Below are the code and all the weights of a small trained network. Each question names an input and a target symbol and asks about switching units off, where a switched-off unit gives its printed mean instead of its output.

import numpy as np


def w(rows, s, z=0):
    codes = np.array(rows[::2]) - 128.0
    scale = np.full(codes.shape[1], s)
    scale[-1] = z or s
    return codes * scale


def norm(h):
    return h / np.sqrt((h * h).mean(-1, keepdims=True) + 1e-5)


def f(y):
    return y / 2 * (1 + np.tanh(0.7978845608 * (y + 0.044715 * y**3)))


def softmax(a):
    e = np.exp(a - a.max(-1, keepdims=True))
    return e / e.sum(-1, keepdims=True)


def log_softmax(a):
    a = a - a.max(-1, keepdims=True)
    return a - np.log(np.exp(a).sum(-1, keepdims=True))


def net(x, mask):
    ids = ['ΘΛΩαγεζηξπστ'.index(c) for c in x.split()]
    T = len(ids)
    res = E[ids] + P[:T]
    r = norm(res)
    for j in range(2):
        rows = slice(4 * j, 4 * j + 4)
        q, k, v = (r @ M[0][rows].T for M in (Q, K, V))
        z = softmax(np.where(np.tri(T) > 0, q @ k.T / 4**0.5, -1e9)) @ v
        o = O[0][rows]
        res = res + np.where(mask[j], z, o[:, -1]) @ o[:, :-1]
    y = f(norm(res) @ A[0][:, :-1].T + A[0][:, -1])
    res = res + np.where(mask[2:10], y, B[0][:, -1]) @ B[0][:, :-1]
    return log_softmax(norm(res)[-1] @ U[:, :-1].T + U[:, -1])


Q, K, V, O, A, B = {}, {}, {}, {}, {}, {}
E = w([
[190,113,178,224,121],'Θ',
[244,79,181,204,138],'Λ',
[15,141,21,106,80],'Ω',
[212,72,181,148,143],'α',
[216,75,186,153,144],'γ',
[219,86,183,143,138],'ε',
[219,88,184,157,140],'ζ',
[222,146,166,156,107],'η',
[239,153,161,180,114],'ξ',
[213,60,177,134,144],'π',
[190,209,145,193,80],'σ',
[216,71,178,139,150],'τ',
],0.0011)
P = w([
[8,134,190,58,171],'0',
[186,79,104,135,100],'1',
[181,76,102,143,107],'2',
[182,81,93,147,126],'3',
[179,85,89,152,136],'4',
[175,86,83,151,145],'5',
[171,91,78,152,156],'6',
[167,91,74,163,162],'7',
[162,93,72,164,170],'8',
[153,91,65,172,175],'9',
],0.0013)
Q[0] = w([
[103,192,187,83,85],'H0',
[149,115,47,122,108],'H0',
[165,48,3,173,116],'H0',
[106,163,146,69,100],'H0',
[90,116,158,61,173],'H1',
[91,102,77,104,220],'H1',
[84,148,197,41,162],'H1',
[134,57,19,222,224],'H1',
],0.0054)
K[0] = w([
[198,131,153,186,132],'H0',
[39,123,152,79,133],'H0',
[30,134,122,67,138],'H0',
[206,105,161,152,150],'H0',
[147,58,95,81,126],'H1',
[38,95,38,57,111],'H1',
[185,69,95,69,139],'H1',
[3,190,127,92,126],'H1',
],0.0052)
V[0] = w([
[86,67,239,114,209],'H0',
[216,113,107,149,108],'H0',
[83,124,19,182,101],'H0',
[147,189,221,88,165],'H0',
[120,168,140,199,66],'H1',
[134,81,81,88,105],'H1',
[147,202,253,136,161],'H1',
[198,149,128,87,69],'H1',
],0.0031)
O[0] = w([
[139,18,255,146,229,251],'H0',
[201,86,85,176,13,65],'H0',
[108,239,115,41,76,70],'H0',
[141,70,118,241,220,171],'H0',
[178,125,172,78,193,121],'H1',
[127,180,124,202,87,106],'H1',
[111,27,64,60,191,195],'H1',
[72,84,98,248,204,119],'H1',
],0.0026,0.0018)
A[0] = w([
[178,110,108,126,111,79],'N0',
[135,92,136,139,178,249],'N1',
[20,153,141,89,132,36],'N2',
[112,122,192,225,90,88],'N3',
[147,190,128,51,24,109],'N4',
[154,167,90,173,117,118],'N5',
[107,100,74,63,120,92],'N6',
[3,107,141,127,152,27],'N7',
],0.0046,0.0014)
B[0] = w([
[26,88,166,150,96,149],'N0',
[116,251,118,154,62,253],'N1',
[234,156,89,203,130,94],'N2',
[216,148,111,9,140,139],'N3',
[187,48,130,203,219,172],'N4',
[120,88,200,73,95,143],'N5',
[132,131,183,72,172,109],'N6',
[178,73,207,138,45,105],'N7',
],0.0024,0.0025)
U = w([
[156,70,202,132,207,253],'Θ',
[160,113,59,204,175,142],'Λ',
[138,245,190,103,172,173],'Ω',
[131,135,157,120,104,40],'α',
[132,131,153,121,101,54],'γ',
[130,139,150,119,90,89],'ε',
[124,128,156,126,91,79],'ζ',
[73,143,97,155,91,117],'η',
[62,95,75,120,96,120],'ξ',
[139,142,157,107,106,44],'π',
[114,139,59,22,169,149],'σ',
[139,144,160,114,98,72],'τ',
],0.011,0.0032)

Each question gives the input, a string of symbols that net reads in full, and the target symbol t.
The units are the heads (4 rows each of Q, K, V and O) and the neurons (one row each of A and B). Each row of codes is followed by its name. A weight is (code - 128) times the scale printed after its matrix; where a second scale follows, it is the last column's (O, A, B and U).
mask holds one flag per unit, heads first, then neurons. A switched-off unit (its flag False) gives its mean, the last column of its rows in O or B, instead of its output. The means were averaged over made-up inputs and are rounded, as every weight is.
A unit's drop is (log p(t) with every unit on - log p(t) with that unit switched off) / (log p(t) with every unit on - log p(t) with every unit switched off).
The circuit of an input: a set's keep is (log p(t) with only the set's units on - log p(t) with every unit switched off) / (log p(t) with every unit on - log p(t) with every unit switched off). Starting from all 10 units, units are removed one at a time, each time the one whose removal leaves the highest keep (on an exact tie, the one counted first), for as long as the keep stays at least 0.8.
units of the circuit, in order: the units of the circuit, biggest drop first
top k neurons: the k neurons with the biggest drops, biggest first
drop when u is switched off: that unit's drop, to one decimal
input ξ Θ τ ε Θ Ω α, target ξ: units of the circuit, in order	(H0; N0; N3; N4)
input ε Ω Ω, target Λ: top 2 neurons	(N4; N1)
input σ σ Λ ξ Ω ε, target σ: units of the circuit, in order	(H0; H1)
input η η ξ η π ξ η σ Ω, target η: units of the circuit, in order	(N4; H1)
input Θ π π π ε η Ω, target Θ: top neuron	(N6)
input Θ ζ α σ ε γ ε η Λ Ω, target Θ: top 2 neurons	(N1; N6)
input σ ε Ω τ ξ σ ζ Λ, target σ: units of the circuit, in order	(H1; H0; N4)
input η ξ Ω ξ, target η: top 3 neurons	(N4; N0; N3)
input ξ ζ σ σ Ω ε, target ξ: top 3 neurons	(N0; N3; N4)
input σ Ω τ ξ ε Θ, target σ: units of the circuit, in order	(H1; H0)
input ξ σ Ω η ξ ξ ξ, target ξ: top 3 neurons	(N0; N3; N4)
input ξ ε ξ Ω Θ σ ε π, target ξ: top 2 neurons	(N0; N3)
input σ Θ Λ π Ω σ ε α Λ Θ, target σ: top 2 neurons	(N6; N4)
input η Ω γ ζ σ ζ τ σ σ, target η: top neuron	(N4)
input ξ Ω ζ ξ Θ ζ, target ξ: top 4 neurons	(N0; N3; N4; N7)
input ξ η Λ Ω ξ σ σ η γ, target ξ: top 2 neurons	(N0; N3)
input Ω ξ τ α σ σ, target Ω: drop when H1 is switched off	0.7
input σ σ Λ σ Θ ξ Λ Ω ζ, target σ: drop when H1 is switched off	0.4
input σ ξ Λ τ Ω ξ, target σ: drop when N4 is switched off	0.1
